In the rows, 128 means zero.
Each row has a class, written after it.
[146 172 106 120 138 108 130 134  93 162 140 117 131 105 170 121 181 128
 116 132  80 126 129 149 141 125 123 118  84 148 116 112 138 132 144 137
 101 121 206  91 159 112 102 101 114 115 168  96 121  85 111 127]	k236
[125 137 130  76 127 117  55 157 159 104 157 112  92 124 132 113 130 150
 115 145 105 157 150 128 126 117 136 121 153 132  80 136 179  89 133 128
 125 107  80 137  64 147  99 111 150  98 154 122 133 143 137 108]	k904
[110 156 143  88 147 100 141 141 123 139 103 107 148 138 102 125 177 152
 160 125 122 103 149  93 114 144  62 146 132 105 125 152 134 136  89 132
 124 108  81 111 123 136 104 124 134 124 136 120 135 135 121 111]	k451
[120 152 110  68 176 126 143 159 158 124 162 112  96 135 121 109 128 139
 102 145 137 158 139 110 126  99 120 134 170 119 105 148 131 120 135 132
 129  94 109 112 124 126  84 174 161 141 125  82 141 145 132 145]	k236
[106 206 125  79 149  95 126 201 194 101 181 167 116 139 134  77  95 116
 104 109 113 169  98 104 119  86  47 182 128 140 103 126 117 109 131 161
  81 145  47 142 173 151 193 149 118  96 173 182 134 118 140 127]	k904
[ 97 102 129 112 119 125 153 115 137 133 131 119 144 131 106 133 191 148
 111 146 124 155 121 125 146 119 100 135 162 148  93  83 143 138 136 143
 124  95 132 129  84 205  99 110 168 105 133 127 106 147 118 103]	k817
[116 147 124 132 169 129 137 183 155 128 140 150 116 108 107 140  78 168
 155 128 148 127 142 135 143 130  95 102  68 132 114 142 116 136 122  92
 140 131 107 105 103 125 109  90 178 110 122 121 137  91 155 116]	k89
[127 137 118 157 153 125  52 125 112 222 101 155 110  84 167 162 213 151
 145 105 169 107  91 158 137 147 187 164 160 163 143 135 159 145 122 137
 130  92 110 150  85 112 138  94 139 104 144 140 121  91  79  80]	k179
[111 139 120 106 135  88 151 108 146 113 147 131 161 125 111 132 129 163
 155 172 165 156  95 122 156 150 117 155 146 187  98 102 156 131 107  84
 115 118 100 123  91 136 100 133 132 130 127 117 153 133  88 139]	k838
[ 91  78  68 115 159  97  69 106 159 138 109 145  94  72  95  94 112  94
 119 117  93 172 170 139 144 127  87 168 114 129 150 152 139 176 133 123
 123 135 121 156  41 108 184 169 111 127 121 120 119 116 123 124]	k304
[151 145 109 115 150 134 119 157 120 140 122 124 109 114 101 123 133 152
 120 158 148 103  89 131 138 135 132 125  91 143 109 108 148 110 137 110
 138 106 135  79 105 167 125 106 105 119 139 148 131 120 111 120]	k838
[146 140 151 124 199  80 104 219 116  99 145 123 119 100 183  90 195 144
 123  68 132 119 105 131 148 139 182 160  67 163 117 125 188  55 114 159
  84 160  95 109 148 127  91  74 130 125 150 172 173 107 154 133]	k271
[ 87  92 136  65 175  51 183 154 194 106 103 114 115 141 137  98 138 134
 137 150  97 138 143 141  64 133  78 101 209 133 141 167 142 152 131 196
 138 124 141 134 127 137 115  78 130 151 123 221 150 130 169  88]	k904
[115 152 115 125 135 130 111  97 134 142 105 144 142 121 119 140 125 105
 141 134 142 139 125 122 121 134  76 140 152 128 130 110 141 141  88 129
 104 122 100  96 129 146 134  75 164 115 144 135 128 146 103 109]	k817
[137 140 126 117 185 160  79 163 120 130 136 125 124 156 121 115 101 114
 115 131 123 154 113 120 148 142 116 124 144 121 107 134 128 107 175 123
 125 128 129 115 102 143 109 138 116 109 134  83 159 116 126 156]	k687
[126 156 129  56 124  87  81 215 135 119 111 131 152 101 100 111 157 156
 133  82 182  96 104 111 111 113 196  89 196  95 129 133 167 100 102 148
 129  86 120 110 109  96 139 121 124 129 131 104 143 133 125 140]	k179
[126 136 114 109 138  76 151 127 145 112 144 148 146 135 110 128 168 120
 152 137 116 134 129 148 109 164 140  97 118  79 119 105 161  99 120 135
 124 117 133 122 104 161 119  67 123 129 148 170 125 132  88 112]	k271
[110 157 126 118 179 121 112  96 142 145 155 116 132  97 107 111 158 152
 149 125 129 120 116 117 130 151 116 123  86 163 121 108 126 120 119 104
 134 127 128 109  87 122 131 137 165 120 147 143 125 188  83 127]	k451
[176  83 118  37  66 102 126 156 132  57 131 106 143 112 136 157 179 104
  93 105 114 148 216 158  91 118 133 154  82 145 120 129 167  99 148 147
 137  90 152 110  70 134 117 116 126 124 127  93 142 147 178  95]	k904
[117 107 112 159 127 167  94 122 106 235 113 164 133 128 107 111  97  87
  89  92 138  99 206 126  71 145 114 148 128 110 114  94 116 115  80 125
  44 173  44 195 125 104 148 126 170 117 114  81 104 118 160 117]	k817
[129 102 130 137 176 174  88 194 150 110 158 101 150 108 114 150 100 158
 125 106 141 147 104  97 138  97 143  97  97 120  94 106 134 116 136  96
 135  96 107 129 111 125 169  76 141 104 151 138 108 130 123 136]	k27
[ 91 108  99  77 171 152 123 174 144 171 147 110 109 107 107 122  67 131
 131 139 168 166 122 121 124 128  43 169 168 133 143 116  71 160 163 108
 151 112  73 102 109 153 129 124 133 140 124 169 129 171  93 100]	k304
[108 132  99 137 142  89 181 124 137 136 134 134 120 106  55 124 139 136
 115 123 145 149 118 123 140 120 109 171 175 100 139 117 141 141 131 132
 132 100 108 139 127 133 138 104  78 133 113 107 117 116  93  75]	k304
[ 90 185 117 103 196 113  99 117 132 120 133 158 135 144 102 107 148 133
 125 112 157 145 129 127 128 154  77 149 150 126 117 115 115 106 108 115
 143 121 126  94  94 152 125  82 157 113 134 129 118 159 119  92]	k451
[119 136 110 124 130 124 125 102 151 150 128 122 174 121 133 159  75 150
 131 138 141 168 139  77 135 146  89 159 175 111 115 135 151 127  90 103
 117 103  64 122 111 108 114 102 170 111 120  96 128 117 114 118]	k817
[128 146 119 106 111 103  99 111 106 127 145 122 134 120  98 144 111 149
 120 133 154 128 169 144 100 128 113 124 140 103 125 111 148 113 102 108
  95 116 130 120  94 159 133 100 147 111 118 152 118 160 109  87]	k817
[101 112 145  65 127 103 119 134 127 143 121 124 129 104 123 140 128 185
  83 136 122 149 124 122 119  93 111  98 164  94 109 103 134 127 127 130
 148  71 154 117  94 123 118  63 176 115 141 137 135 146 130 110]	k817
[ 89 101 120  61 202 139 158 116 149 140 143 139 138 107 118 122 163 115
 148 134 161 148 140 111 100 112 108 140 134 146 123 126 153 158 143 127
 137 102 117 124 108 157 110  92 151 107 116 142 136 159 102  97]	k236
[111 125  95 146 122  75 105  80 134 153 119 135 147  97 141 159 164 103
 153 144 102 196 166 177 158 134  97 175 196 121 155 144 199 142 108 122
 107 112 172 142  92  95  80 196  96 119 125   6 127 100 114 111]	k179
[104 126 123  91 155 125 103 161 107 127 136 135 105 131 117 137 126 157
 140 130 156 157 137  92 120 121  89 133 128 110  96  89 114 163 132  97
 116  84  89 114 109 157 124 110 151 148 121 123 130 123 122 101]	k236
[117 124 121 143 206 177 165 174 134 131 159 110 137 129 108 113 105 147
 108 115 125 175  87 116 118 119  59 129 112 146 109  88 130 160 142 126
 137  79  58  95 112 140 136 112 126 109 129 141 136 134 133 124]	k687
[113 153 118 118 154  83 118  64 193 138 115 160 166 119 125  81 231 146
 159 137 162 139 111 159 133 115  59 171 113 141  99 163 170 141  81 139
 115 140 135 174 118 167 117  86 115  74 175 134  86 125 147  89]	k451
[105 153 111  95 173 152  79 173 108 139 125 127 120 122 107 137  87 145
 136 105 142 144 149 121 118 128  98 149 128 116 127 112 130 131 121 126
 107  72  92  98  99 140 143 118 156 111 141 149 155  98  93 106]	k236
[ 72 133 125  83 178 127 131 129 102 121 162 127 130 121  99 130 142 122
 117 116 149 187 133 145 119 108  90 143 152 146 127  94 125 160 125 133
 113 102 106  94 112 153  96 155 140 148 127 188 147 121 100  92]	k236
[109 131 111  74 155 117 112 177 135 119 144 124 158 116  97 158 102 145
 151 115 133 123 123 121 147 138 102 102 119 143  78 115 109 115 129  99
 142 130  87 128 114 135  62  47 172 127 158 144 167  86 112 150]	k89
[110 130 137 120 148 124 107 120 148  81 115 122 149 136  74 140 146 134
 167 111 143 119 139 119  99 151  78 155 132 121 131 102 158 145 122 148
 129  89 125 138 106 140 142 100 115 118 118 107 165 158 115 111]	k179
[113 144 138 133 184  90  81 117 139 127 152 136 111 121 117 125 119 143
 154 126 147 158 136 164 146 124 180 134 152 139  99 116  89 120 139 102
 108 104 147 129 115 130 123  97 147 146 155 159 119 192 121  95]	k264
[105 121 102 114 162 101 174 214  89 137 136 148 120 126 110 107 139 123
 151 136 171 123 119 107 121 122 111 131 166 111 110 119 124 123  90  90
 137 120  68 158 141 126 165 114 118 143 123 139 103 130  96 152]	k27
[103 165 152 106 106  74  87 165 147  73 165 127 130 112 120  87 105 156
 151 138  76 158 132 127 128 132 151 196 168 134 116 174 193  77 121 147
 126 151 184 136  98 129 135 148 110 110 127 163 146 147 129 116]	k179
[122 122 128 131 166 126  83 160 131  91 117 135 101 142  82 118 132 130
 150 130 165 127 131 129  79 140  83 109 143 136 111 106 175 117 131 126
 119 101 121 164  85 163 142 124 135 129 119 114 128 148 123 103]	k904
[144 128 111 121 153  48 113  36 235 145 158 100 147 113  91 168 191 143
 131  91 104 100 158 186  80 133 108 196 122 150 168 108 143  94 138 168
  99 136 118 187 140 104 106 147  71 118 143 133 187 112 137  96]	k451
[109 128 127 110 154 114 127  99 124 150 125 168  95 123 126 110 147 128
 155 107 144 123 115 125 117 119 122 159 176 164 125 111 148 109 131 141
 113 112  81 127  82 191 178 145 147 111 124 122 140 140 103 135]	k904
[106 106 117 133 166 149 122  80 103 107 139 135 152 112 100 113 100 140
 145 153 170 164 146 142 146 164 119  94 136 147 114 116 128 137 124 107
 151 116 132 106  84 177 100 128 127 146 114 114 116 148 125  94]	k304
[ 65 141 118  82 154  86 134 111 163 110 112 147 137 140  94 120 146 117
 135 120 145 154  91 146 114 107  58 122 156 117 144 129 147 135  87 137
 134 116 125 116  98 156 111 139 161 130 132 159 148 139 118 128]	k89
[ 77 123 124  78 147 132 145 168  92 108 134 116 114 150 113  85 132 140
 114 143 176 176 136 154 129 121  58 148 168 126 119 101 139 148 104 131
 108 118 135  88 100 170  88 126 130 125 113 187 127 135 131  78]	k236
[127 113 118  89 153 117 168 200 140 125 169 143  96 122 112 124 107 155
 149 146 142 157 163 132 125 138  83 151 144 141  81 125 124 116 127 117
 151 109  41 132  72 152  95 126 170 122 117 167 120  98 140  92]	k904
[190 174 108  83  73  82  55 141 133 104 145 145 122  94 160 162 147 136
  77 113  59  83 141 140 131 102  62 146  92 111 135 128 194 105 118 167
 136 155 149 104  73 105 144  84 151  55 157 164  88  83 114 149]	k838
[121 133  90 138 168  94  88 144 205  98 158 164 119  81 125 102 124 137
  83  64 114 114 130 113 141 118 147  36  50 107 111  83 148 112 121 147
  92 127  86 181  83 153 156 153 154  98 156  96 124 142 128  92]	k271
[ 97 108 136 108 159 122 200 178 134 105 158 134 110  97 104 106  90 187
 132 142 153 122 125 107 119 110 104 118 103 133 106 126 146 134 127 104
 156 128 100 130 105 145 157  45 144 110 120 163 140 113 121 123]	k27
[105 117 118 136 162 104 128 123 107 139 125 122 111 107  98 130 176 133
 152 132 128 149 127 141 146 110  93 158 149 101 123 156 190 142 143 128
 138 135  99 104 115 168  93  71  87 124 132 158 114 102 108 125]	k271
[108 118 132 117 172 119 129 126 112 146 137 130 114 140 115 113  86 145
 156 107 140 130 131 130 118 144 143 123 151 122 105 107 102 110 117 101
 129 112  75 126  79 139  96  75 135 135 116 146 153 143 132 122]	k264
[101 116 113  74 159 104 148 154 113 127 131 120 140 127 134 137 161 139
 139 162 118 115 148 122 154 155 143 128 182 137 107 137 144  94 122 104
 157 127 108 101 121 146  84  71 114 110 122 146 129 106 126 101]	k451
[136 134 146 138 211  88 120 108 146 106 154 148 113 181 137 113 239 111
 117 117  95 167 123 119 112  78 155 216 100  99 133 128  98  93 146 134
 130  73 147  52 130 150 166 147 167 150 100 130  86 140 181 165]	k838
[101 109 113 145 163 118 155 165 123 135 157  99  99 108  74 139 119 151
 116 121 131 112 123  93 124 104  64 128  92 121 125  96 104 144 144 106
 153 118 104 164 120 110  98 135 131 133  80 117 109 149 105  66]	k304
[ 99 101 153 120  92  92  62  43 170 122 102 164 160 104  89 120 159 104
 148  78 111  92 149 123  89  95 109 177 135 133 144 122 138 159  87 150
  76 162  80 133 119 121 149 104 148 125 141 156 151  90 124  93]	k838
[156 101 131 150 126 139 149 108 129 113 145 151 143  85  87 135 101 126
 161 114 148 170 135  95 119 115  70 163  41  80 102  65 158 103 106 105
 117 125 101  99 120 191 102  85 189 132 134 127 111 118 129  96]	k817
[132 135 112  73 184 108 104 109 104 120 145 118 122 120 170 116 114 181
 128 142 112 112 126 139 114 144  64 107 150 154 106 118 156 122  99 136
 167  89  92  91  67 143 134 132 157  97 124 175 133 177 132 149]	k687
[147 154 122 137 127 152 107 156  99 141 162 115 102 140 119 126 114 145
 138 124 178 123 139 110 128 143 118 174 150 122  99 142  92 105 118  89
 145 141  91 106 106 156 127 105 151 144 127 133 100 169 104 114]	k27
[117 135 158 108 122  60  59 149 123  92  91 153  93 132 179 106 169 161
 109 167 132 129 136 127 153 143 143 194 132 158 135 138 120 144 113 111
 117 112 149 112 150  83 175 128  93 140 130 137 151 164 165  84]	k838
[139 105 140 123 136 105 117 113  95 130 148 139 122  94 136  72 170 128
  80 131 129 170 188 134 144  90 120 128 222  54 134 178 196 133 101 167
 118 137 110 191 124 124 104 129 127  89 151 128  68 180 127 142]	k817
[ 85 141 115 126 194 118 104 120 109 132 122 139 121 116  87 151 110 139
 119 115 145 151 132 123 137 125  65 129 108  98 126  97 162 129 148 125
 129 111 126  98  98 144 152 100 144 127 125 139 118 152  99 136]	k271
[135 111 143 119 201 150 103  80 126 143 120 146 143  86 143  73  97 153
 108 132 119 137 120 117 144 113 115 120 108 119 139 137 166  87 154 184
 186 101 122 146 137 173 116 161 103  95 175 141 141 189 134 176]	k838
[ 87 121 130  99 116  96 166 132 129 166 127 121 119 136 103 142 149 148
 121 148 126 169 138 114 127 101 130 210 162 131 110 131 146 119 156 117
 113  88  95 105 125 131 150 117 128 128 117 126 125  91 127 105]	k904
[103 131 148 120 189 135  85 121 129 108 155 131 120 122  88 138 125 102
 142 110 157 122 172 135 100 140  98 124  97 139 127 112 120 158 141 126
 115 138  74 146 106 125 100 116 144 125 125 175 132 174 115  82]	k264
[142 139 109  80 131 127 119 201 161 103 118 134 139 122 106 120 122 139
 116 154 200 121 110  86 131 147  95 103 135 114 114 115 147 116 132 118
 132 104 109 128 128 147 116 141 156 123 131  88 139 120 116 129]	k817
[ 85  90 119  91 153  64 147 135 138 114 143 133 133 112 154 141 174 143
 129 155 116 126 134 115 126 137 119 127 103 113 151 108 174 115 139  98
 129 104 154 123 126 142 122 125 155 106 109 117 136 106 112 108]	k89
[ 93 128 144  74 116  76  94 121 104 148 161 137 110 121 157 169  86 114
 104 136  81  96 216 187  71  80 123 183 199 134 139 127 148 106 116 124
  45 156 118 143 157  89 174  81 161 106 129 168 123 133 136 127]	k264
[125  87  62 166 135 174  70  74 170 102 190 135  95  98 115 106 140  87
  91 122  97 114 110 127 179  67 100  91  82  99 111 112 118 175 182 119
 100 159 125 149 110 202 170 149 118  73 151 135  81  27  99 132]	k179
[119  93  80 161 179  87  57  74 176  73 122 129 173 123  96 109 175  93
 142 146 156 122 200 161 103 120  96 132  76  98 143 134 194 118  95 128
 111 115 124 171 120 129  87 114 156  90 129 140  79 112 126  73]	k838
[134 107 120  98 165  79 150 145 163  94 169 112 139  88 145 150 148  80
 152 119  92 139 165 127  81  71 173 176  90 150 131 181 197  84  89 106
  55 148 164 175 123 137 200 147 163 114 133 126 119 195  98 139]	k27
[ 96 101 128  95 200 116 124  93 141 129 162 103 160 131 130 118 150 159
 116 124 175 138 128 129 119 114  92  82 191 121 100 112 102 143 139 113
 124 116 141 156 135 140  95  59 156 134 160 100 135 147 102 142]	k27
[138 148 144  91 192 134 105 111 135 148 151 124 130 146 154 108 147 154
 128 152 147 126 101 117 102 137  12 153 162 107 130 129 133 124 124 128
 151 113 125  86 111 150  71 113 154 104 137 123 126 146 106 126]	k838
[120 114 147 101 168 110 155 166 119 166 106 130 121 133 109 133 180 161
 163 138 171 118 109 123 125 101 125 140 160 149 120 135 117 164 134 103
 114  87 102 118  94 152 128  86 154 127 121 109 134 144 102 154]	k838
[ 96  98 106  88 154 123 166 136 123  87 155 131 126 104 119 141 115 142
 105 138 148 160 107 127 151 130 130  91  89 145 105 151 162 132 112  89
 164 124 133 141  42 153  86  83 184 112 116 177 144 112  98 109]	k89
[109 130 146  94 105 137 123  99 119  91 160 112 106 135 117 129 182 125
 123 130 130 100 138 140  89  89 105 116 120 186 120 125 133 129 120 112
 152 110  97 103 104 106 101 154 143 124  98 102 148 156 131  97]	k904
[136  97  97 144  97 141  89  77 102  85 150 105 169 120  91 140 192  83
 153  98 128 117 236 152 137 108 124 138  35 130 143 132 127 128 158 101
 137 145 115 148  83 163 102  94 140  84 125 108  85 155 110 137]	k451
[119 134 139  78 138 126 142 162  97 146 138 118 123 144 123 154 130 123
 115 136 151 151 120 141 137 130 120 151 145 111 120  92 145 100 148 104
 131 110 142  75  91 128  80  79 125 113 113 120 128 140 122 107]	k264
[121 138 113 107 161  99  82 110 151  87 219 132 191 125 107 122 142  85
 146  95  92 147 193 171  37 161 117 135  69 129 141  89 103  89 143 109
 119 107  92 178 162 102 119 160  78 149 159 130 177 190  96 114]	k271
[105 124 115 116 142 119 124 123 123 104 149 108 116 119 114 110 103 168
 152 152 150 133 138 113 161 119 150 145 148 119  98 128 109 119 116  71
 115 103  97  66 138 164 169  83 122 135 144 125 139 115 111 127]	k27
[135 123 142 110 140  90 124 123 178 118 146 120  97 137 104 117 163 148
 168 141 163 118 113 149 123 133  93 161 126 113 136 107 148 117 132 143
 124 111  97 143  89 150  88 165 150 119 133 161 138 138 108 120]	k264
[108 125 143 104 117 131 130 162 113 106 116 129 155 136 117 127 142 124
 114 135 142 152 145 103 108 136 120 111 150 125 111 108 140 138 110 136
 127 109  83 128 129 147 109  60 152 135 132 147 128 166 138 110]	k817
[170 138 135 101 131 141 126 204 145 173 141 119 163 108 108 174 117 145
 130 113 132 137 130 113 126 124 133 118 114 111 108 111 140  98 138 123
 112 105 150 152  87 119 130 110 145  81 134 104 109 170 114 125]	k817
[110 152 108 135 175 143 118 103 122 128 152  95 156 115 111 145 116 136
  96 107 131 138 111 139 124 109 110 128 189 153 121 122 168 127 117 146
 126 111  98  67 115 137 100  91 154 103 128 167 116 139 104  82]	k687
[108 141 126  97 194  84 124 118 159 112 147 142 127  99  72 115 120 124
 141 138 142 183 116 125 129 136  92 111 133 109 109  99 183 137 116 142
  98 143 106 156  91 140 118  71 146 136 151 138 133 154  93 141]	k304
[133  74 133  86 171 112  93  96 151  79 170 171  89 112 148  90 191 133
  97  93 119 138 170 165 114 133  81 160 130 121 108 130 106 138 150 128
 151 120 146 171  57 117 125  73 181 122 146  93 163 140 124 138]	k271
[107 127 109 151 156 103 131 152 120 108 116 128 148 123  90 131 143 124
 171  85 161 127 118 147 121 100 125 153 160 136 137 120 154 116 131 129
 130  89  96 126 111 169  97  74 137 117 128 138 119  99 106 111]	k264
[116 137 158 117 186 135 136 117 150 143 144 120 135 127  87 108 124 140
 172 126 191 133 111 156  94 138 109 104 132 117 139 103 141 137 122 113
 113 110 119  93 107 132  89 106 116 122 127 136 142 171 120  90]	k264
[160 139 188 123 132 168  66 208 125 158 138 130  99 152 137 105 128 150
  76 130  97 145 120 111  86 118  95 138  89  60 114 125 135 134 154 145
  82 121  99 146 116 157 132  61 115 100 175 142 133 108 145 115]	k838
[142 166 102 100 133 186  40 164 163 116 121 174 154 152 127 124 151  57
  94 103  95 148 121 116 140 113 129 134 135 112 131 136  93 105 127 149
 186  77  55  88 102 133 140 174 103  93 158  97 107 144 145 130]	k838
[ 92  99 132  62 189 110  88 168 133 121 109 152 137 154  86 124 144 140
 117 163 189 138 150 120 139 132 118 138 162 100 123 101 161 125 137 126
  98  93  84 130  88 162 161 157 136 105 114 145 128 114 127 158]	k838
[145 130 118 123 176 133 145 112 153 128 164 129 113 129 105 125 116 141
 123 133 177 130 102 124 100 162  86 141 147 104 111 120 166 104 120 102
 106 144 145 108  98 158 124 132 124 139 107 106 126 162 107 101]	k271
[124 129 118  94 171 132 138  85 146 100 170 119 139 145 117 129 153 147
 142 138 179 147 131  85 128 125  95 141 165 165  76 145 132 164 160 104
  98 107  50 121 117 217 146 126 108 123 124 103 128 116 129 126]	k904
[106 132 150  90 134 134 127 121 108 179 121 152 152 125 122 136 124 155
 134 144 143 123 132 134 126  86 104 105 107 118 128 116 116 147 137 108
 137 105  92 115 111 115 122  67 141  89 141 120 134 121 111 166]	k838
[ 85 116 119  57 148  68 115 152  70 118 126 167 112  99 135 105  86 123
  48 143  94 165 151  77 173 102 106 163 159 133 100 121 119 111 162 111
 139 142 153 148 145 114 140 206 106 162 127  71 145 153 142 174]	k838
[106 114 125 101 137 118 182 163 123 161 137  88 122 118 123  89 144 147
 166 167  95 124 121 114 125 142 157 103  97 123 131 133 108 132 157 116
 154  99 100 111 122 158 100  47  99 121 137 156 145 153  90 113]	k304
[113 116 108 123 144 143 116 118  96  91 113 101 146 112  85 142 138 129
 130 153 166 137 147 147 134 128 115 100 138 122 110 119 164 160 122 119
 157  97 159  92 119 101 108  52 137 143 126 126 110 145 124 134]	k179
[137 161 135 149  72  95  81 145 143 164 106 157 125  91 104 139 111 121
 133  86 158 112 169 169  38  95 170 156   4 122 131 131 142 101 136 103
  94 138 154 130 129 107 102  37 172 154 142  92 123  97 172  49]	k264
[129 135 110 118 128 119  99 122 119 158 157 103  92 116 148 112 110 152
 147 144 138 156 123 129 142 111 161 139 176 147 100 121 149  91 142  98
 123 120  75  88 103 156 117  87 141 124 140 138 111 162 114 141]	k904
[ 81 129 112 113 111  87 134 107 139 125 155 141 133 112 125 126 146 134
 135 165 122 148 119 116 103 137 105 145 156 121 129 111 167 160 140 123
 140 122 101 144 134 132 133  99 120 139 128 149 125 109  94 123]	k179
[107 101 149  96 132  80 139  89 145  49 150 174 130 114 118  98 209 120
 100 154  99 181 108 126 159 115  63 191 110 136  90 146 160 178 103 146
 129 144 125 197 127 108 148 108  81 123 148 157 133  69 142 102]	k304
[121 110 132 136 171 116 127 128 126 143 123 136 107 110 118 117 109 141
 180 140 114 139 151 153 141 156 110 162 117 122 157 143 143 108 122 148
 150 126 126 124  71 155 126 114 131 102 111 183 128 139 111  95]	k304
[139  80 152 151 154 148  73 117 178  80 178 139 140 129 127 117 163 142
 111 114  82 132 157 114 179 118 200 122 114 139  63 128  77 144 173 146
 121 115 102 192 114 149 148 111 151  85 161 166 110 141 141  73]	k687
